Here is a tiny trained network, its code and every weight. The questions are about switching its units off for an input and a class, where a switched-off unit gives its printed mean instead of its output.

import numpy as np


def w(rows, s, z=0):
    codes = np.array(rows[::2]) - 128.0
    scale = np.full(codes.shape[1], s)
    scale[-1] = z or s
    return codes * scale


def norm(h):
    return h / np.sqrt((h * h).mean(-1, keepdims=True) + 1e-5)


def f(y):
    return np.maximum(y, 0)


def log_softmax(a):
    a = a - a.max(-1, keepdims=True)
    return a - np.log(np.exp(a).sum(-1, keepdims=True))


def net(x, mask):
    res = np.array(x, float).reshape(1, 5) / 4 @ E
    u = 0
    for l in range(3):
        y = f(norm(res) @ A[l][:, :-1].T + A[l][:, -1])
        res = res + np.where(mask[u : u + 8], y, B[l][:, -1]) @ B[l][:, :-1]
        u += 8
    return log_softmax(norm(res)[-1] @ U[:, :-1].T + U[:, -1])


A, B = {}, {}
E = w([
[18,73,248,60,167],'x0',
[148,222,219,136,48],'x1',
[130,131,127,132,129],'x2',
[171,230,104,3,238],'x3',
[131,129,131,127,133],'x4',
],0.0051)
A[0] = w([
[93,65,111,139,19,32],'L0N0',
[72,67,97,173,49,38],'L0N1',
[152,152,94,51,230,185],'L0N2',
[135,120,129,114,125,112],'L0N3',
[197,229,253,154,67,2],'L0N4',
[3,100,151,99,172,190],'L0N5',
[193,167,52,236,177,220],'L0N6',
[149,56,82,186,49,97],'L0N7',
],0.0042,0.0055)
B[0] = w([
[138,135,198,207,191,140],'L0N0',
[148,182,219,221,215,147],'L0N1',
[139,116,227,255,100,243],'L0N2',
[120,155,151,128,130,128],'L0N3',
[15,187,167,111,1,149],'L0N4',
[223,110,153,114,40,248],'L0N5',
[138,36,227,18,61,252],'L0N6',
[154,191,197,176,203,178],'L0N7',
],0.0046)
A[1] = w([
[78,54,44,134,237,83],'L1N0',
[103,157,193,163,162,70],'L1N1',
[178,151,132,44,113,113],'L1N2',
[167,212,126,61,253,6],'L1N3',
[124,211,146,149,145,60],'L1N4',
[202,151,46,150,80,12],'L1N5',
[66,65,13,141,206,12],'L1N6',
[169,29,105,144,206,191],'L1N7',
],0.0067,0.0025)
B[1] = w([
[104,218,165,118,68,169],'L1N0',
[140,92,82,111,102,181],'L1N1',
[107,106,146,183,126,206],'L1N2',
[114,100,156,228,176,194],'L1N3',
[101,112,117,148,97,152],'L1N4',
[140,46,154,48,132,161],'L1N5',
[96,255,152,109,54,145],'L1N6',
[96,218,165,125,47,253],'L1N7',
],0.0078,0.0041)
A[2] = w([
[244,159,8,186,88,164],'L2N0',
[142,208,106,83,255,98],'L2N1',
[123,120,219,134,52,253],'L2N2',
[106,111,119,230,182,180],'L2N3',
[44,64,163,44,183,79],'L2N4',
[188,236,176,81,224,176],'L2N5',
[178,44,195,142,165,163],'L2N6',
[54,148,181,116,157,145],'L2N7',
],0.0071,0.0031)
B[2] = w([
[49,19,213,31,125,143],'L2N0',
[109,67,171,223,89,132],'L2N1',
[121,180,3,102,239,250],'L2N2',
[194,183,95,213,134,144],'L2N3',
[237,75,162,64,37,144],'L2N4',
[52,47,85,222,42,155],'L2N5',
[209,122,33,132,196,173],'L2N6',
[212,89,51,142,30,161],'L2N7',
],0.0055,0.014)
U = w([
[126,85,145,243,124,152],'0',
[77,204,154,105,54,169],'1',
[170,34,150,42,110,139],'2',
[136,147,85,114,146,192],'3',
[136,147,87,113,150,177],'4',
[87,163,129,79,228,2],'5',
[67,127,228,100,182,33],'6',
[74,132,248,102,188,25],'7',
],0.015,0.0089)

Each question gives the input, the list of numbers given to net, and the class t.
The units are the neurons (one row each of A and B). Each row of codes is followed by its name. A weight is (code - 128) times the scale printed after its matrix; where a second scale follows, it is the last column's (A, B and U).
mask holds one flag per neuron, layer by layer. A switched-off neuron (its flag False) gives its mean, the last column of its row in B, instead of its output. The means were averaged over made-up inputs and are rounded, as every weight is.
A unit's drop is (log p(t) with every unit on - log p(t) with that unit switched off) / (log p(t) with every unit on - log p(t) with every unit switched off).
The circuit of an input: a set's keep is (log p(t) with only the set's units on - log p(t) with every unit switched off) / (log p(t) with every unit on - log p(t) with every unit switched off). Starting from the 12 units with the biggest drops (on a tie, the unit counted first), units are removed one at a time, each time the one whose removal leaves the highest keep (on an exact tie, the one counted first), for as long as the keep stays at least 0.8.
circuit, biggest first: the units of the circuit, biggest drop first
most important unit: the unit with the biggest drop
k most important neurons: the k neurons with the biggest drops, biggest first
k most important neurons of layer l: the k neurons of layer l with the biggest drops, biggest first
drop when u is switched off: that unit's drop, to one decimal
input [1,-4,8,-7,5], class 4: most important neuron	[L0N2]
input [8,-6,-8,-7,3], class 2: 3 most important neurons	[L2N4 L0N5 L0N2]
input [8,5,7,6,-4], class 2: circuit, biggest first	[L1N7 L2N4 L2N7]
input [3,-4,8,-4,-6], class 4: 2 most important neurons of layer 0	[L0N5 L0N2]
input [7,2,-2,7,6], class 0: 3 most important neurons	[L0N6 L1N3 L2N5]
input [3,4,4,0,-5], class 3: circuit, biggest first	[L1N7 L2N2]
input [6,0,7,2,4], class 4: 2 most important neurons	[L0N6 L0N5]
input [4,4,1,5,-1], class 0: circuit, biggest first	[L0N6 L2N5 L1N3]
input [3,-8,5,0,6], class 1: circuit, biggest first	[L1N7 L1N0]
input [6,-6,-5,-4,3], class 1: 2 most important neurons	[L0N6 L1N7]
input [8,-3,7,-7,-1], class 2: 2 most important neurons	[L0N2 L2N4]
input [6,3,-1,-6,-7], class 3: 2 most important neurons	[L0N6 L0N2]
input [7,-8,4,-2,1], class 1: 3 most important neurons	[L0N6 L1N7 L1N0]
input [-4,2,-5,5,4], class 0: most important unit	L0N5
input [1,-6,6,-4,4], class 1: 2 most important neurons	[L1N7 L0N2]
input [-7,-5,-3,4,-1], class 2: 2 most important neurons	[L2N0 L2N2]
input [-8,-8,2,0,-8], class 1: 2 most important neurons	[L1N7 L0N5]
input [6,4,-3,2,-7], class 3: 2 most important neurons of layer 2	[L2N2 L2N0]
input [-8,-3,2,8,8], class 0: 2 most important neurons	[L1N3 L0N5]
input [-8,2,-2,-5,-7], class 2: most important neuron of layer 2	[L2N0]
input [-1,-6,-2,3,-3], class 1: 2 most important neurons of layer 1	[L1N7 L1N0]
input [1,2,5,-4,-7], class 3: 2 most important neurons of layer 1	[L1N3 L1N2]
input [-7,8,-2,7,-3], class 1: 4 most important neurons of layer 2	[L2N6 L2N0 L2N5 L2N7]
input [6,-5,-5,8,-6], class 0: drop when L0N6 is switched off	0.3
